Below are the code and all the weights of a small trained network. Each question names an input and a target symbol and asks about switching units off, where a switched-off unit gives its printed mean instead of its output.

import numpy as np


def w(rows, s, z=0):
    codes = np.array(rows[::2]) - 128.0
    scale = np.full(codes.shape[1], s)
    scale[-1] = z or s
    return codes * scale


def f(y):
    return y / 2 * (1 + np.tanh(0.7978845608 * (y + 0.044715 * y**3)))


def softmax(a):
    e = np.exp(a - a.max(-1, keepdims=True))
    return e / e.sum(-1, keepdims=True)


def log_softmax(a):
    a = a - a.max(-1, keepdims=True)
    return a - np.log(np.exp(a).sum(-1, keepdims=True))


def net(x, mask):
    ids = ['βζηλμπφ'.index(c) for c in x.split()]
    T = len(ids)
    res = E[ids] + P[:T]
    u = 0
    for l in range(3):
        q, k, v = (res @ M[l].T for M in (Q, K, V))
        z = softmax(np.where(np.tri(T) > 0, q @ k.T / 3**0.5, -1e9)) @ v
        res = res + np.where(mask[u], z, O[l][:, -1]) @ O[l][:, :-1]
        u += 1
        y = f(res @ A[l][:, :-1].T + A[l][:, -1])
        res = res + np.where(mask[u : u + 8], y, B[l][:, -1]) @ B[l][:, :-1]
        u += 8
    return log_softmax(res[-1] @ U[:, :-1].T + U[:, -1])


Q, K, V, O, A, B = {}, {}, {}, {}, {}, {}
E = w([
[121,136,113],'β',
[150,243,12],'ζ',
[123,185,186],'η',
[250,185,136],'λ',
[237,127,170],'μ',
[99,79,227],'π',
[242,50,255],'φ',
],0.0076)
P = w([
[123,254,231],'0',
[178,79,133],'1',
[182,93,134],'2',
[184,104,134],'3',
[184,113,133],'4',
[187,119,136],'5',
[188,122,133],'6',
[181,135,140],'7',
[183,135,142],'8',
[180,146,148],'9',
],0.0065)
Q[0] = w([
[255,194,247],'L0H0',
[220,203,98],'L0H0',
[191,176,133],'L0H0',
],0.0081)
K[0] = w([
[117,222,214],'L0H0',
[81,254,91],'L0H0',
[103,211,133],'L0H0',
],0.0099)
V[0] = w([
[55,186,91],'L0H0',
[110,224,141],'L0H0',
[164,139,254],'L0H0',
],0.0069)
O[0] = w([
[154,106,6,120],'L0H0',
[255,212,42,249],'L0H0',
[193,145,174,255],'L0H0',
],0.0068,0.0036)
A[0] = w([
[131,113,186,127],'L0N0',
[187,133,182,139],'L0N1',
[110,84,132,120],'L0N2',
[108,123,109,110],'L0N3',
[169,107,254,252],'L0N4',
[84,110,84,120],'L0N5',
[184,119,198,166],'L0N6',
[229,189,96,175],'L0N7',
],0.0082,0.0041)
B[0] = w([
[177,145,150,138],'L0N0',
[191,156,161,185],'L0N1',
[92,95,96,118],'L0N2',
[102,152,138,118],'L0N3',
[253,105,199,222],'L0N4',
[123,155,147,116],'L0N5',
[225,139,204,192],'L0N6',
[239,223,73,253],'L0N7',
],0.0052,0.011)
Q[1] = w([
[128,143,170],'L1H0',
[130,133,165],'L1H0',
[2,31,139],'L1H0',
],0.0075)
K[1] = w([
[149,176,78],'L1H0',
[99,139,120],'L1H0',
[107,2,90],'L1H0',
],0.0084)
V[1] = w([
[133,130,236],'L1H0',
[148,111,253],'L1H0',
[178,182,65],'L1H0',
],0.0052)
O[1] = w([
[111,231,202,176],'L1H0',
[58,254,169,189],'L1H0',
[158,128,75,253],'L1H0',
],0.0058,0.012)
A[1] = w([
[211,175,96,4],'L1N0',
[25,206,84,228],'L1N1',
[145,210,40,125],'L1N2',
[137,177,164,65],'L1N3',
[161,112,158,212],'L1N4',
[2,236,164,249],'L1N5',
[178,1,177,150],'L1N6',
[132,208,16,213],'L1N7',
],0.0057,0.002)
B[1] = w([
[142,207,96,249],'L1N0',
[2,136,113,140],'L1N1',
[89,146,65,203],'L1N2',
[95,184,146,177],'L1N3',
[170,125,164,169],'L1N4',
[30,64,112,161],'L1N5',
[171,81,136,152],'L1N6',
[102,132,82,201],'L1N7',
],0.0068,0.014)
Q[2] = w([
[88,159,159],'L2H0',
[214,94,46],'L2H0',
[141,194,254],'L2H0',
],0.0076)
K[2] = w([
[252,150,189],'L2H0',
[69,75,28],'L2H0',
[84,171,241],'L2H0',
],0.0041)
V[2] = w([
[69,185,179],'L2H0',
[157,163,112],'L2H0',
[254,158,51],'L2H0',
],0.0063)
O[2] = w([
[100,175,253,139],'L2H0',
[15,72,121,184],'L2H0',
[101,60,80,251],'L2H0',
],0.0049,0.026)
A[2] = w([
[82,254,212,197],'L2N0',
[47,186,191,28],'L2N1',
[196,129,106,178],'L2N2',
[16,238,16,66],'L2N3',
[247,119,107,195],'L2N4',
[47,177,201,1],'L2N5',
[172,212,209,184],'L2N6',
[32,105,85,161],'L2N7',
],0.0051,0.0071)
B[2] = w([
[74,51,106,248],'L2N0',
[229,70,115,161],'L2N1',
[45,200,123,197],'L2N2',
[243,58,133,221],'L2N3',
[73,170,158,237],'L2N4',
[254,119,136,158],'L2N5',
[57,123,133,232],'L2N6',
[111,33,101,159],'L2N7',
],0.0064,0.015)
U = w([
[6,115,111,200],'β',
[160,87,103,68],'ζ',
[52,129,120,254],'η',
[153,174,114,21],'λ',
[123,161,117,133],'μ',
[140,70,163,133],'π',
[213,138,146,117],'φ',
],0.012,0.0036)

Each question gives the input, a string of symbols that net reads in full, and the target symbol t.
The units are the heads (3 rows each of Q, K, V and O) and the neurons (one row each of A and B). Each row of codes is followed by its name. A weight is (code - 128) times the scale printed after its matrix; where a second scale follows, it is the last column's (O, A, B and U).
mask holds one flag per unit, layer by layer, with each layer's heads first. A switched-off unit (its flag False) gives its mean, the last column of its rows in O or B, instead of its output. The means were averaged over made-up inputs and are rounded, as every weight is.
A unit's drop is (log p(t) with every unit on - log p(t) with that unit switched off) / (log p(t) with every unit on - log p(t) with every unit switched off).
The circuit of an input: a set's keep is (log p(t) with only the set's units on - log p(t) with every unit switched off) / (log p(t) with every unit on - log p(t) with every unit switched off). Starting from the 12 units with the biggest drops (on a tie, the unit counted first), units are removed one at a time, each time the one whose removal leaves the highest keep (on an exact tie, the one counted first), for as long as the keep stays at least 0.8.
units of the circuit, in order: the units of the circuit, biggest drop first
unit that matters most: the unit with the biggest drop
top k neurons: the k neurons with the biggest drops, biggest first
top k neurons in layer l: the k neurons of layer l with the biggest drops, biggest first
drop when u is switched off: that unit's drop, to one decimal
input μ π π λ λ ζ μ β, target β: units of the circuit, in order	L0H0, L2N3, L0N7
input π ζ η μ, target η: top 2 neurons	L2N6, L2N0
input ζ λ φ φ φ π ζ μ λ, target ζ: top neuron	L0N7
input φ ζ β μ ζ β φ λ, target π: top 3 neurons in layer 2	L2N0, L2N1, L2N5
input φ π ζ π, target π: top 3 neurons in layer 2	L2N5, L2N1, L2N0
input ζ φ φ π ζ β, target ζ: top 2 neurons	L2N6, L0N7
input η π π φ, target λ: top 2 neurons	L2N3, L2N2
input η β φ λ β β ζ, target ζ: top 4 neurons in layer 0	L0N4, L0N6, L0N1, L0N0
input μ β ζ, target β: top 2 neurons in layer 1	L1N5, L1N0
input φ ζ η ζ η μ, target π: top 2 neurons in layer 1	L1N5, L1N3
input η φ λ μ, target λ: top 2 neurons in layer 2	L2N0, L2N3
input η ζ ζ β ζ φ, target λ: top 4 neurons	L2N3, L2N2, L2N4, L1N0
input ζ β β λ η π η λ, target ζ: top 4 neurons	L1N2, L0N7, L0N4, L1N7
input ζ μ π ζ ζ π ζ μ, target ζ: unit that matters most	L1H0
input φ ζ φ φ η, target π: top 4 neurons	L2N5, L2N1, L2N0, L2N2
input ζ φ φ β η λ ζ ζ π, target ζ: top 3 neurons	L0N7, L2N6, L1N3
input ζ ζ ζ φ π, target π: top 2 neurons	L0N7, L1N0
input ζ π β, target ζ: top 2 neurons	L2N6, L2N0
input μ φ ζ λ β ζ, target β: top 3 neurons	L0N4, L1N5, L0N6
input η φ ζ λ β φ λ, target λ: top neuron	L0N7
input β λ β λ ζ ζ μ φ π, target φ: top 3 neurons in layer 2	L2N0, L2N6, L2N7
input φ π β λ ζ β φ, target π: top 4 neurons in layer 2	L2N0, L2N6, L2N1, L2N5
input φ λ β ζ η φ ζ φ β, target π: drop when L2N5 is switched off	1.2
